Below are the code and all the weights of a small trained network. Each question names an input and a class and asks about switching units off, where a switched-off unit gives its printed mean instead of its output.

import numpy as np


def w(rows, s, z=0):
    codes = np.array(rows[::2]) - 128.0
    scale = np.full(codes.shape[1], s)
    scale[-1] = z or s
    return codes * scale


def norm(h):
    return h / np.sqrt((h * h).mean(-1, keepdims=True) + 1e-5)


def f(y):
    return y / 2 * (1 + np.tanh(0.7978845608 * (y + 0.044715 * y**3)))


def log_softmax(a):
    a = a - a.max(-1, keepdims=True)
    return a - np.log(np.exp(a).sum(-1, keepdims=True))


def net(x, mask):
    res = np.array(x, float).reshape(1, 6) / 4 @ E
    u = 0
    for l in range(4):
        y = f(norm(res) @ A[l][:, :-1].T + A[l][:, -1])
        res = res + np.where(mask[u : u + 4], y, B[l][:, -1]) @ B[l][:, :-1]
        u += 4
    return log_softmax(norm(res)[-1] @ U[:, :-1].T + U[:, -1])


A, B = {}, {}
E = w([
[113,106,188,128,230],'x0',
[79,203,141,255,129],'x1',
[126,130,127,128,128],'x2',
[128,129,127,127,128],'x3',
[124,125,127,129,127],'x4',
[131,138,119,124,133],'x5',
],0.0047)
A[0] = w([
[91,113,106,147,145,54],'L0N0',
[103,149,166,174,203,4],'L0N1',
[121,127,199,131,255,215],'L0N2',
[105,198,128,254,162,211],'L0N3',
],0.008,0.0012)
B[0] = w([
[147,203,116,126,201,125],'L0N0',
[206,41,255,184,70,175],'L0N1',
[126,110,50,194,209,229],'L0N2',
[39,154,186,116,124,254],'L0N3',
],0.0095,0.0067)
A[1] = w([
[195,92,179,95,226,119],'L1N0',
[141,182,157,189,68,6],'L1N1',
[123,204,206,152,235,73],'L1N2',
[112,222,254,6,35,54],'L1N3',
],0.0074,0.0012)
B[1] = w([
[61,210,79,56,160,197],'L1N0',
[88,174,139,138,254,156],'L1N1',
[143,41,206,47,43,219],'L1N2',
[186,161,38,158,57,254],'L1N3',
],0.008,0.004)
A[2] = w([
[241,103,95,77,48,167],'L2N0',
[246,50,10,199,149,217],'L2N1',
[255,45,137,137,210,1],'L2N2',
[90,159,199,167,8,21],'L2N3',
],0.0071,0.00061)
B[2] = w([
[165,75,151,199,133,226],'L2N0',
[133,80,118,1,93,254],'L2N1',
[98,255,94,93,115,172],'L2N2',
[174,146,22,92,193,252],'L2N3',
],0.0092,0.0044)
A[3] = w([
[150,106,135,118,36,131],'L3N0',
[132,108,176,180,175,16],'L3N1',
[170,165,106,142,129,70],'L3N2',
[117,247,76,163,64,5],'L3N3',
],0.014,0.0011)
B[3] = w([
[197,103,182,153,91,193],'L3N0',
[77,125,202,142,128,170],'L3N1',
[72,101,176,104,105,144],'L3N2',
[136,246,69,210,63,255],'L3N3',
],0.012,0.0071)
U = w([
[236,28,142,123,49,251],'0',
[95,114,31,26,208,221],'1',
[101,255,50,209,56,38],'2',
[25,106,247,187,163,2],'3',
],0.0095,0.0004)

Each question gives the input, the list of numbers given to net, and the class t.
The units are the neurons (one row each of A and B). Each row of codes is followed by its name. A weight is (code - 128) times the scale printed after its matrix; where a second scale follows, it is the last column's (A, B and U).
mask holds one flag per neuron, layer by layer. A switched-off neuron (its flag False) gives its mean, the last column of its row in B, instead of its output. The means were averaged over made-up inputs and are rounded, as every weight is.
A unit's drop is (log p(t) with every unit on - log p(t) with that unit switched off) / (log p(t) with every unit on - log p(t) with every unit switched off).
unit that matters most: the unit with the biggest drop
k most important neurons: the k neurons with the biggest drops, biggest first
top k neurons in layer l: the k neurons of layer l with the biggest drops, biggest first
drop when u is switched off: that unit's drop, to one decimal
input [-4,0,3,7,7,-2], class 0: unit that matters most : L1N0
input [2,-4,8,-7,1,4], class 1: 2 most important neurons : (L3N3; L0N3)
input [-2,-1,5,-3,6,2], class 0: top 2 neurons in layer 0 : (L0N3; L0N2)
input [4,-1,-5,-3,-6,3], class 1: 2 most important neurons : (L0N2; L2N1)
input [-7,0,6,3,2,-7], class 0: 3 most important neurons : (L0N3; L1N0; L3N3)
input [2,-3,4,6,-1,5], class 1: 2 most important neurons : (L3N3; L0N3)
input [-2,0,-3,-5,-7,-5], class 0: 2 most important neurons : (L1N0; L0N3)
input [4,-3,-6,7,8,-5], class 1: 2 most important neurons : (L0N3; L3N3)
input [-6,-2,-6,7,-7,2], class 0: drop when L0N3 is switched off : 0.4
input [8,4,-6,5,-1,-8], class 3: drop when L1N1 is switched off : 0.0
input [-4,-3,6,8,5,-3], class 0: drop when L0N3 is switched off : 0.1
